Here is a tiny trained network, its code and every weight. The questions are about switching its units off for an input and a target symbol, where a switched-off unit gives its printed mean instead of its output.

import numpy as np


def w(rows, s, z=0):
    codes = np.array(rows[::2]) - 128.0
    scale = np.full(codes.shape[1], s)
    scale[-1] = z or s
    return codes * scale


def norm(h):
    return h / np.sqrt((h * h).mean(-1, keepdims=True) + 1e-5)


def f(y):
    return np.maximum(y, 0)


def softmax(a):
    e = np.exp(a - a.max(-1, keepdims=True))
    return e / e.sum(-1, keepdims=True)


def log_softmax(a):
    a = a - a.max(-1, keepdims=True)
    return a - np.log(np.exp(a).sum(-1, keepdims=True))


def net(x, mask):
    ids = ['ΘΞΦαεζσ'.index(c) for c in x.split()]
    T = len(ids)
    res = E[ids] + P[:T]
    u = 0
    for l in range(2):
        r = norm(res)
        for j in range(2):
            rows = slice(2 * j, 2 * j + 2)
            q, k, v = (r @ M[l][rows].T for M in (Q, K, V))
            z = softmax(np.where(np.tri(T) > 0, q @ k.T / 2**0.5, -1e9)) @ v
            o = O[l][rows]
            res = res + np.where(mask[u + j], z, o[:, -1]) @ o[:, :-1]
        u += 2
        y = f(norm(res) @ A[l][:, :-1].T + A[l][:, -1])
        res = res + np.where(mask[u : u + 4], y, B[l][:, -1]) @ B[l][:, :-1]
        u += 4
    return log_softmax(norm(res)[-1] @ U[:, :-1].T + U[:, -1])


Q, K, V, O, A, B = {}, {}, {}, {}, {}, {}
E = w([
[117,107,181,81],'Θ',
[68,111,220,119],'Ξ',
[218,4,139,132],'Φ',
[152,118,133,62],'α',
[100,111,55,53],'ε',
[162,94,122,159],'ζ',
[75,204,185,123],'σ',
],0.02)
P = w([
[93,49,208,2],'0',
[178,110,177,14],'1',
[210,116,149,35],'2',
[217,115,129,60],'3',
[194,122,111,78],'4',
[180,130,93,94],'5',
[169,122,78,114],'6',
[169,119,70,135],'7',
[159,112,68,158],'8',
],0.006)
Q[0] = w([
[115,117,190,145],'L0H1',
[86,149,140,132],'L0H1',
[92,208,120,125],'L0H2',
[178,174,127,254],'L0H2',
],0.015)
K[0] = w([
[121,96,169,131],'L0H1',
[165,146,189,149],'L0H1',
[4,164,241,67],'L0H2',
[221,157,255,196],'L0H2',
],0.012)
V[0] = w([
[133,61,248,125],'L0H1',
[107,141,154,227],'L0H1',
[108,180,56,111],'L0H2',
[69,102,73,151],'L0H2',
],0.012)
O[0] = w([
[87,109,254,61,133],'L0H1',
[18,153,148,45,8],'L0H1',
[213,71,107,3,162],'L0H2',
[236,139,134,64,140],'L0H2',
],0.0064,0.014)
A[0] = w([
[29,33,185,142,2],'L0N1',
[100,154,7,213,160],'L0N2',
[168,105,157,163,204],'L0N3',
[93,161,58,151,24],'L0N4',
],0.015,0.0024)
B[0] = w([
[84,247,106,39,213],'L0N1',
[84,253,101,86,221],'L0N2',
[122,186,125,161,255],'L0N3',
[29,48,179,185,134],'L0N4',
],0.015,0.0047)
Q[1] = w([
[166,128,211,59],'L1H1',
[65,144,121,175],'L1H1',
[5,13,199,169],'L1H2',
[39,145,95,178],'L1H2',
],0.015)
K[1] = w([
[219,148,161,79],'L1H1',
[137,130,170,176],'L1H1',
[29,70,249,168],'L1H2',
[41,220,153,161],'L1H2',
],0.017)
V[1] = w([
[175,90,147,184],'L1H1',
[91,118,45,87],'L1H1',
[138,66,151,250],'L1H2',
[101,125,235,25],'L1H2',
],0.012)
O[1] = w([
[147,163,57,103,95],'L1H1',
[49,209,139,189,163],'L1H1',
[109,84,2,33,6],'L1H2',
[242,208,74,199,116],'L1H2',
],0.0065,0.013)
A[1] = w([
[167,8,107,130,20],'L1N1',
[26,159,74,199,1],'L1N2',
[40,176,91,163,231],'L1N3',
[72,173,30,179,46],'L1N4',
],0.016,0.0019)
B[1] = w([
[18,85,1,136,214],'L1N1',
[109,120,6,22,184],'L1N2',
[246,188,162,189,254],'L1N3',
[29,7,150,157,232],'L1N4',
],0.014,0.0042)
U = w([
[88,14,125,221,146],'Θ',
[57,40,16,30,232],'Ξ',
[128,15,172,47,128],'Φ',
[151,196,165,145,192],'α',
[63,132,123,11,81],'ε',
[255,166,33,25,117],'ζ',
[111,198,15,134,3],'σ',
],0.008,0.0049)

Each question gives the input, a string of symbols that net reads in full, and the target symbol t.
The units are the heads (2 rows each of Q, K, V and O) and the neurons (one row each of A and B). Each row of codes is followed by its name. A weight is (code - 128) times the scale printed after its matrix; where a second scale follows, it is the last column's (O, A, B and U).
mask holds one flag per unit, layer by layer, with each layer's heads first. A switched-off unit (its flag False) gives its mean, the last column of its rows in O or B, instead of its output. The means were averaged over made-up inputs and are rounded, as every weight is.
A unit's drop is (log p(t) with every unit on - log p(t) with that unit switched off) / (log p(t) with every unit on - log p(t) with every unit switched off).
The circuit of an input: a set's keep is (log p(t) with only the set's units on - log p(t) with every unit switched off) / (log p(t) with every unit on - log p(t) with every unit switched off). Starting from all 12 units, units are removed one at a time, each time the one whose removal leaves the highest keep (on an exact tie, the one counted first), for as long as the keep stays at least 0.8.
units of the circuit, in order: the units of the circuit, biggest drop first
top k neurons: the k neurons with the biggest drops, biggest first
which heads matter: for each layer, one digit per head in row order, 1 if its drop is at least 0.15 and else 0, layers parted by /
drop when u is switched off: that unit's drop, to one decimal
input ε ε ε ζ, target σ: units of the circuit, in order	(L1N2 L0H2)
input ε ε ε ε, target Θ: top 4 neurons	(L1N4 L0N1 L0N2 L1N2)
input ε Θ α ζ α ζ ε ε, target Ξ: which heads matter	01 / 10
input ε σ ε Ξ σ ε α Θ, target Φ: top 3 neurons	(L0N1 L0N2 L1N3)
input ζ σ α ζ Θ ζ Θ α α, target Ξ: which heads matter	01 / 11
input Θ ε Θ ζ, target σ: top neuron	(L1N2)
input ε α Ξ, target ε: units of the circuit, in order	(L0H1 L0N1)
input Θ σ α Θ Φ, target α: which heads matter	11 / 00
input ε σ ε ζ ε ε, target Θ: top 4 neurons	(L1N4 L0N1 L0N2 L1N3)
input ζ Φ ε Φ, target Θ: top 2 neurons	(L0N3 L0N2)
input ε Φ ε ε, target Ξ: units of the circuit, in order	(L0N1 L1N3)
input Ξ ε Φ, target Θ: top 3 neurons	(L0N3 L0N1 L0N2)
input α ε Θ ε Θ Ξ α Θ α, target Ξ: which heads matter	11 / 01
input Φ α ε Θ Ξ, target ε: top 2 neurons	(L0N1 L1N3)
input ε Θ ε Φ ε α Θ, target Φ: top 3 neurons	(L0N1 L1N3 L0N2)
input ζ ζ Φ, target α: drop when L0H2 is switched off	2.8
